Below are the code and all the weights of a small trained network. Each question names an input and a target symbol and asks about switching units off, where a switched-off unit gives its printed mean instead of its output.

import numpy as np


def w(rows, s, z=0):
    codes = np.array(rows[::2]) - 128.0
    scale = np.full(codes.shape[1], s)
    scale[-1] = z or s
    return codes * scale


def norm(h):
    return h / np.sqrt((h * h).mean(-1, keepdims=True) + 1e-5)


def f(y):
    return y / 2 * (1 + np.tanh(0.7978845608 * (y + 0.044715 * y**3)))


def softmax(a):
    e = np.exp(a - a.max(-1, keepdims=True))
    return e / e.sum(-1, keepdims=True)


def log_softmax(a):
    a = a - a.max(-1, keepdims=True)
    return a - np.log(np.exp(a).sum(-1, keepdims=True))


def net(x, mask):
    ids = ['ΓΞΦαβδεζηλμτψω'.index(c) for c in x.split()]
    T = len(ids)
    res = E[ids] + P[:T]
    u = 0
    for l in range(2):
        r = norm(res)
        for j in range(3):
            rows = slice(2 * j, 2 * j + 2)
            q, k, v = (r @ M[l][rows].T for M in (Q, K, V))
            z = softmax(np.where(np.tri(T) > 0, q @ k.T / 2**0.5, -1e9)) @ v
            o = O[l][rows]
            res = res + np.where(mask[u + j], z, o[:, -1]) @ o[:, :-1]
        u += 3
        y = f(norm(res) @ A[l][:, :-1].T + A[l][:, -1])
        res = res + np.where(mask[u : u + 12], y, B[l][:, -1]) @ B[l][:, :-1]
        u += 12
    return log_softmax(norm(res)[-1] @ U[:, :-1].T + U[:, -1])


Q, K, V, O, A, B = {}, {}, {}, {}, {}, {}
E = w([
[160,116,149,152,162,94,127,148],'Γ',
[165,104,138,156,138,95,121,154],'Ξ',
[124,82,120,112,131,111,156,140],'Φ',
[129,167,129,131,157,105,152,160],'α',
[115,77,118,109,98,143,100,130],'β',
[99,79,135,127,118,141,105,131],'δ',
[115,154,149,131,135,143,77,139],'ε',
[106,148,123,132,131,133,102,158],'ζ',
[120,157,143,95,159,137,137,102],'η',
[98,131,157,140,163,141,149,133],'λ',
[139,161,116,89,111,138,158,129],'μ',
[49,165,145,115,113,3,106,116],'τ',
[128,118,96,120,137,124,99,125],'ψ',
[159,147,121,109,151,123,114,67],'ω',
],0.039)
P = w([
[198,79,204,5,116,138,122,191],'0',
[163,98,169,42,124,157,114,181],'1',
[136,108,140,69,133,174,116,167],'2',
[127,102,105,103,133,177,127,144],'3',
[105,106,79,141,148,195,132,130],'4',
[105,98,52,165,158,194,138,118],'5',
[96,96,13,185,170,192,141,100],'6',
],0.012)
Q[0] = w([
[88,118,186,174,79,37,179,94],'L0H1',
[142,53,86,152,185,87,144,146],'L0H1',
[103,176,205,150,30,90,186,92],'L0H2',
[170,156,121,111,145,129,199,194],'L0H2',
[198,89,125,118,180,116,249,111],'L0H3',
[103,112,80,107,135,156,70,183],'L0H3',
],0.014)
K[0] = w([
[117,111,187,102,62,28,149,162],'L0H1',
[52,168,92,176,128,76,118,72],'L0H1',
[189,135,194,50,67,121,137,209],'L0H2',
[194,118,92,142,141,245,144,158],'L0H2',
[79,150,156,132,28,19,122,97],'L0H3',
[131,107,74,164,161,173,166,60],'L0H3',
],0.011)
V[0] = w([
[139,113,87,164,168,69,163,187],'L0H1',
[169,75,99,158,165,158,107,71],'L0H1',
[89,126,222,172,125,161,176,142],'L0H2',
[210,113,72,187,117,190,187,158],'L0H2',
[195,113,110,119,182,255,156,138],'L0H3',
[110,139,107,79,158,106,104,101],'L0H3',
],0.0082)
O[0] = w([
[122,138,105,142,76,88,185,125,86],'L0H1',
[154,117,174,186,53,175,178,112,112],'L0H1',
[140,102,66,98,239,130,96,78,67],'L0H2',
[65,147,131,45,69,105,82,103,31],'L0H2',
[254,137,151,170,210,127,220,173,250],'L0H3',
[132,173,171,133,68,118,107,122,222],'L0H3',
],0.0085,0.0022)
A[0] = w([
[100,112,126,190,177,129,117,123,104],'L0N1',
[167,161,55,121,115,103,134,69,3],'L0N2',
[142,108,150,197,90,112,14,130,156],'L0N3',
[138,216,132,191,153,41,145,164,120],'L0N4',
[81,112,130,107,114,116,193,136,12],'L0N5',
[102,118,131,152,134,173,68,70,99],'L0N6',
[36,117,121,136,167,152,140,230,100],'L0N7',
[160,118,138,104,77,174,127,78,41],'L0N8',
[112,149,104,128,92,7,135,134,97],'L0N9',
[169,120,61,139,49,120,121,147,79],'L0N10',
[111,138,209,120,135,185,167,172,2],'L0N11',
[183,162,140,179,149,135,68,84,176],'L0N12',
],0.011,0.0052)
B[0] = w([
[123,166,77,86,140,135,189,189,184],'L0N1',
[147,183,124,121,129,183,127,125,111],'L0N2',
[87,64,85,121,209,105,227,144,230],'L0N3',
[109,1,127,56,91,126,157,103,242],'L0N4',
[120,97,132,53,147,88,155,99,120],'L0N5',
[122,57,134,73,121,113,182,110,168],'L0N6',
[220,136,86,140,126,116,127,165,253],'L0N7',
[133,193,140,89,89,68,76,134,133],'L0N8',
[115,148,88,120,144,41,127,82,187],'L0N9',
[150,131,151,104,98,144,209,182,149],'L0N10',
[80,152,234,212,73,98,142,169,160],'L0N11',
[117,81,69,40,89,151,176,129,223],'L0N12',
],0.0087,0.0046)
Q[1] = w([
[177,95,199,111,166,173,246,94],'L1H1',
[157,150,170,155,83,156,189,127],'L1H1',
[75,102,37,58,83,78,242,166],'L1H2',
[181,132,112,57,191,176,181,199],'L1H2',
[81,194,203,153,104,93,32,94],'L1H3',
[84,112,119,141,83,67,180,68],'L1H3',
],0.012)
K[1] = w([
[175,142,22,159,63,192,196,125],'L1H1',
[150,99,104,114,90,212,166,78],'L1H1',
[9,139,42,184,100,178,101,89],'L1H2',
[90,203,113,134,105,159,138,96],'L1H2',
[174,71,204,72,153,18,105,116],'L1H3',
[60,70,30,117,116,96,139,92],'L1H3',
],0.013)
V[1] = w([
[208,160,138,106,117,157,51,100],'L1H1',
[158,108,102,76,130,141,103,12],'L1H1',
[149,118,173,134,186,84,143,55],'L1H2',
[118,124,144,250,225,151,163,151],'L1H2',
[127,99,99,225,144,76,98,137],'L1H3',
[112,35,137,162,118,192,66,115],'L1H3',
],0.013)
O[1] = w([
[160,194,48,134,130,139,210,174,30],'L1H1',
[250,80,108,83,206,157,228,204,30],'L1H1',
[178,128,165,125,153,140,188,20,93],'L1H2',
[129,173,155,82,137,144,65,100,82],'L1H2',
[219,144,125,188,129,67,62,96,3],'L1H3',
[181,55,135,101,104,160,61,147,84],'L1H3',
],0.014,0.0044)
A[1] = w([
[114,138,102,186,251,136,82,98,140],'L1N1',
[165,117,130,138,121,66,29,132,96],'L1N2',
[58,151,125,82,176,107,168,115,130],'L1N3',
[84,101,187,141,100,163,149,80,44],'L1N4',
[40,105,82,92,182,122,90,110,15],'L1N5',
[178,148,114,124,149,117,214,55,3],'L1N6',
[156,163,72,113,209,152,102,78,46],'L1N7',
[141,103,148,76,134,184,158,96,49],'L1N8',
[84,92,150,157,166,152,159,160,3],'L1N9',
[136,110,231,156,170,120,91,133,207],'L1N10',
[139,83,130,158,129,197,80,138,132],'L1N11',
[78,149,47,147,91,100,124,172,65],'L1N12',
],0.015,0.0044)
B[1] = w([
[89,49,107,179,152,102,153,237,175],'L1N1',
[162,153,101,170,136,181,147,101,209],'L1N2',
[136,125,96,151,126,126,85,50,253],'L1N3',
[188,168,167,141,88,133,182,113,185],'L1N4',
[158,172,161,114,186,130,136,195,251],'L1N5',
[148,142,148,131,112,74,71,170,181],'L1N6',
[30,2,115,181,192,176,96,172,153],'L1N7',
[146,169,189,158,149,150,100,126,190],'L1N8',
[111,191,69,52,140,153,127,91,169],'L1N9',
[61,120,84,130,108,172,133,152,225],'L1N10',
[161,195,82,81,136,70,139,72,205],'L1N11',
[155,178,115,180,101,152,121,124,213],'L1N12',
],0.015,0.0077)
U = w([
[43,45,143,188,244,190,117,159,105],'Γ',
[115,92,79,153,166,95,115,142,122],'Ξ',
[82,32,90,43,61,107,93,198,57],'Φ',
[196,221,93,211,181,128,75,168,101],'α',
[185,90,50,110,134,187,59,50,133],'β',
[128,63,96,231,141,192,160,61,108],'δ',
[21,159,2,119,161,178,197,89,5],'ε',
[197,108,120,147,143,163,224,200,180],'ζ',
[146,165,197,158,225,196,140,40,165],'η',
[91,175,130,2,188,120,66,186,75],'λ',
[39,148,178,143,65,127,67,156,212],'μ',
[111,126,100,115,167,25,121,60,199],'τ',
[179,90,232,155,109,122,115,159,242],'ψ',
[74,15,166,89,113,171,193,78,122],'ω',
],0.0082,0.0034)

Each question gives the input, a string of symbols that net reads in full, and the target symbol t.
The units are the heads (2 rows each of Q, K, V and O) and the neurons (one row each of A and B). Each row of codes is followed by its name. A weight is (code - 128) times the scale printed after its matrix; where a second scale follows, it is the last column's (O, A, B and U).
mask holds one flag per unit, layer by layer, with each layer's heads first. A switched-off unit (its flag False) gives its mean, the last column of its rows in O or B, instead of its output. The means were averaged over made-up inputs and are rounded, as every weight is.
A unit's drop is (log p(t) with every unit on - log p(t) with that unit switched off) / (log p(t) with every unit on - log p(t) with every unit switched off).
The circuit of an input: a set's keep is (log p(t) with only the set's units on - log p(t) with every unit switched off) / (log p(t) with every unit on - log p(t) with every unit switched off). Starting from the 12 units with the biggest drops (on a tie, the unit counted first), units are removed one at a time, each time the one whose removal leaves the highest keep (on an exact tie, the one counted first), for as long as the keep stays at least 0.8.
circuit, biggest first: the units of the circuit, biggest drop first
top k neurons: the k neurons with the biggest drops, biggest first
heads that matter: for each layer, one digit per head in row order, 1 if its drop is at least 0.15 and else 0, layers parted by /
input μ β Φ, target ε: circuit, biggest first	(L0N4; L1H3; L1N3)
input Ξ Γ ψ, target μ: circuit, biggest first	(L0H2; L1H1)
input μ α Φ, target ε: circuit, biggest first	(L1H3; L1N3)
input Φ λ Γ, target Γ: circuit, biggest first	(L0H2; L1H2; L1N7)
input ω τ δ, target δ: circuit, biggest first	(L0H2; L1H2)
input Φ Γ Φ, target ω: circuit, biggest first	(L1H1; L1N4)
input δ ω μ α Ξ ε, target λ: circuit, biggest first	(L1H2; L0N3)
input α Γ η Γ, target η: heads that matter	000 / 011
input α η Φ Γ Γ δ α, target β: heads that matter	000 / 001
input Γ λ η, target Γ: circuit, biggest first	(L0H2; L1N7)
input μ Γ Γ λ λ Γ, target Γ: circuit, biggest first	(L1H2; L1N7)
input Γ τ ε, target ε: heads that matter	110 / 110
input ψ Φ λ Γ Ξ, target Γ: circuit, biggest first	(L1H2; L0H2; L1N7)
input ε δ β, target λ: heads that matter	000 / 000
input β Φ Φ ζ, target α: circuit, biggest first	(L0N7; L1H3)
input δ ε η τ λ, target λ: heads that matter	001 / 000
input ω η β, target ζ: circuit, biggest first	(L1H1)
input τ δ α, target α: top neuron	(L1N12)
input ω τ Γ Ξ Φ, target Φ: heads that matter	001 / 110
input ε λ Γ Φ Ξ, target ω: heads that matter	110 / 100
input ω Φ ψ Φ Φ β, target Φ: heads that matter	110 / 011
input Φ τ α Γ ε, target ε: heads that matter	100 / 110
input Ξ λ α ζ, target Γ: heads that matter	111 / 011
input μ μ Φ Φ λ ε, target Γ: top 2 neurons	(L0N12; L1N7)
